Below are the code and all the weights of a small trained network. Each question names an input and a class and asks about switching units off, where a switched-off unit gives its printed mean instead of its output.

import numpy as np


def w(rows, s, z=0):
    codes = np.array(rows[::2]) - 128.0
    scale = np.full(codes.shape[1], s)
    scale[-1] = z or s
    return codes * scale


def f(y):
    return np.maximum(y, 0)


def log_softmax(a):
    a = a - a.max(-1, keepdims=True)
    return a - np.log(np.exp(a).sum(-1, keepdims=True))


def net(x, mask):
    res = np.array(x, float).reshape(1, 5) / 4 @ E
    y = f(res @ A[0][:, :-1].T + A[0][:, -1])
    res = res + np.where(mask, y, B[0][:, -1]) @ B[0][:, :-1]
    return log_softmax(res[-1] @ U[:, :-1].T + U[:, -1])


A, B = {}, {}
E = w([
[52,108,113,66,114,184,12,218,186,109,104,160],'x0',
[26,138,200,129,142,254,74,26,38,168,212,141],'x1',
[142,49,208,110,73,203,147,207,103,206,71,156],'x2',
[128,238,178,224,144,158,129,77,168,33,166,171],'x3',
[101,61,82,32,117,98,216,58,36,4,152,242],'x4',
],0.0082)
A[0] = w([
[21,178,172,175,103,177,101,74,156,98,190,175,226],'N0',
[148,31,111,4,78,125,166,141,103,109,122,200,244],'N1',
[133,58,110,30,94,106,175,142,137,115,121,152,150],'N2',
[189,207,180,231,127,112,134,114,171,136,151,106,204],'N3',
[162,172,132,202,135,82,116,91,118,186,132,55,217],'N4',
[215,133,106,156,129,45,182,122,128,148,76,44,208],'N5',
[100,129,168,138,69,180,131,216,162,247,103,92,200],'N6',
[135,200,233,194,121,192,141,108,145,72,161,185,128],'N7',
[119,191,170,190,139,132,105,145,191,135,131,145,97],'N8',
[216,191,76,196,213,68,159,77,158,153,123,67,134],'N9',
[65,139,115,67,176,200,114,1,61,144,200,147,151],'N10',
[88,114,176,94,79,149,171,118,71,111,153,169,173],'N11',
[144,68,223,93,68,201,60,174,73,220,94,124,147],'N12',
[98,116,81,149,132,122,39,217,206,212,80,92,205],'N13',
[176,140,70,149,118,70,108,186,209,118,45,105,192],'N14',
[150,115,36,58,145,72,154,177,154,45,110,129,254],'N15',
[226,106,35,120,119,56,177,132,93,73,94,161,197],'N16',
[105,208,171,129,156,152,103,62,59,88,221,139,173],'N17',
],0.0078,0.0041)
B[0] = w([
[136,173,122,254,201,183,117,88,134,68,94,101,240],'N0',
[50,97,156,87,162,96,123,100,39,163,71,205,239],'N1',
[90,96,113,42,140,90,136,127,61,135,95,148,199],'N2',
[210,153,79,187,81,164,189,67,162,122,180,144,233],'N3',
[165,142,168,168,90,134,148,142,142,114,197,112,213],'N4',
[174,98,154,91,35,96,195,124,135,175,206,174,222],'N5',
[187,63,130,64,172,196,107,126,160,173,138,109,239],'N6',
[182,168,93,202,252,176,146,75,151,93,42,163,223],'N7',
[162,167,80,152,143,147,137,81,171,91,108,132,192],'N8',
[199,173,141,164,25,90,148,107,154,96,194,132,229],'N9',
[42,135,208,167,166,100,61,138,71,104,179,55,253],'N10',
[89,144,167,187,133,118,129,132,119,132,100,183,197],'N11',
[103,63,219,104,145,218,161,174,87,200,86,131,228],'N12',
[178,82,101,58,159,137,59,175,196,119,108,21,252],'N13',
[183,154,89,60,123,75,108,171,171,119,132,84,237],'N14',
[89,171,52,56,143,32,110,147,103,90,63,116,239],'N15',
[165,98,82,84,113,38,165,40,96,99,166,184,236],'N16',
[89,179,186,198,176,98,95,82,106,82,173,120,244],'N17',
],0.0083,0.014)
U = w([
[42,56,203,97,130,217,165,195,71,229,58,210,226],'0',
[160,194,83,197,189,195,162,71,171,80,63,187,124],'1',
[25,175,191,181,171,127,34,103,90,85,216,83,150],'2',
[89,107,73,42,134,2,183,102,62,113,92,233,4],'3',
[186,44,147,70,168,200,94,199,163,237,104,49,141],'4',
[126,154,37,60,131,87,21,244,209,88,66,65,108],'5',
[215,166,112,162,9,98,234,105,179,160,224,153,79],'6',
],0.0079,0.0035)

Each question gives the input, the list of numbers given to net, and the class t.
The units are the neurons (one row each of A and B). Each row of codes is followed by its name. A weight is (code - 128) times the scale printed after its matrix; where a second scale follows, it is the last column's (A, B and U).
mask holds one flag per neuron, in row order. A switched-off neuron (its flag False) gives its mean, the last column of its row in B, instead of its output. The means were averaged over made-up inputs and are rounded, as every weight is.
A unit's drop is (log p(t) with every unit on - log p(t) with that unit switched off) / (log p(t) with every unit on - log p(t) with every unit switched off).
The circuit of an input: a set's keep is (log p(t) with only the set's units on - log p(t) with every unit switched off) / (log p(t) with every unit on - log p(t) with every unit switched off). Starting from the 12 units with the biggest drops (on a tie, the unit counted first), units are removed one at a time, each time the one whose removal leaves the highest keep (on an exact tie, the one counted first), for as long as the keep stays at least 0.8.
units of the circuit, in order: the units of the circuit, biggest drop first
k most important neurons: the k neurons with the biggest drops, biggest first
drop when u is switched off: that unit's drop, to one decimal
input [-8,-2,-6,3,6], class 6: units of the circuit, in order	N9
input [-8,5,-7,7,-4], class 1: 2 most important neurons	N7, N3
input [4,-2,3,4,0], class 5: units of the circuit, in order	N3, N17
input [4,7,-2,0,-8], class 4: 3 most important neurons	N6, N13, N12
input [6,1,7,-7,0], class 0: 2 most important neurons	N1, N12
input [-4,4,5,1,4], class 2: 3 most important neurons	N10, N17, N6
input [2,-2,7,7,-5], class 4: 3 most important neurons	N6, N13, N12
input [7,-3,4,-5,3], class 0: 2 most important neurons	N12, N1
input [4,1,-7,1,-7], class 5: 3 most important neurons	N13, N5, N16
input [-1,7,5,5,-3], class 1: 2 most important neurons	N7, N0
input [8,-5,8,-3,3], class 0: 2 most important neurons	N1, N12
input [5,-3,4,8,6], class 3: 2 most important neurons	N1, N3
input [3,3,7,5,2], class 0: 3 most important neurons	N12, N3, N9
input [8,7,-1,3,-8], class 4: units of the circuit, in order	N13
input [-2,-7,-5,-8,-2], class 3: 4 most important neurons	N15, N16, N5, N3
input [3,-5,-5,2,-7], class 6: 4 most important neurons	N3, N9, N5, N4
input [-5,2,0,2,8], class 2: 3 most important neurons	N10, N17, N5
input [0,0,-3,0,2], class 3: drop when N2 is switched off	-0.1
input [6,5,-7,6,-5], class 1: drop when N8 is switched off	0.1
input [-8,5,8,5,8], class 2: drop when N10 is switched off	0.5
input [-7,0,8,4,5], class 3: drop when N12 is switched off	0.3
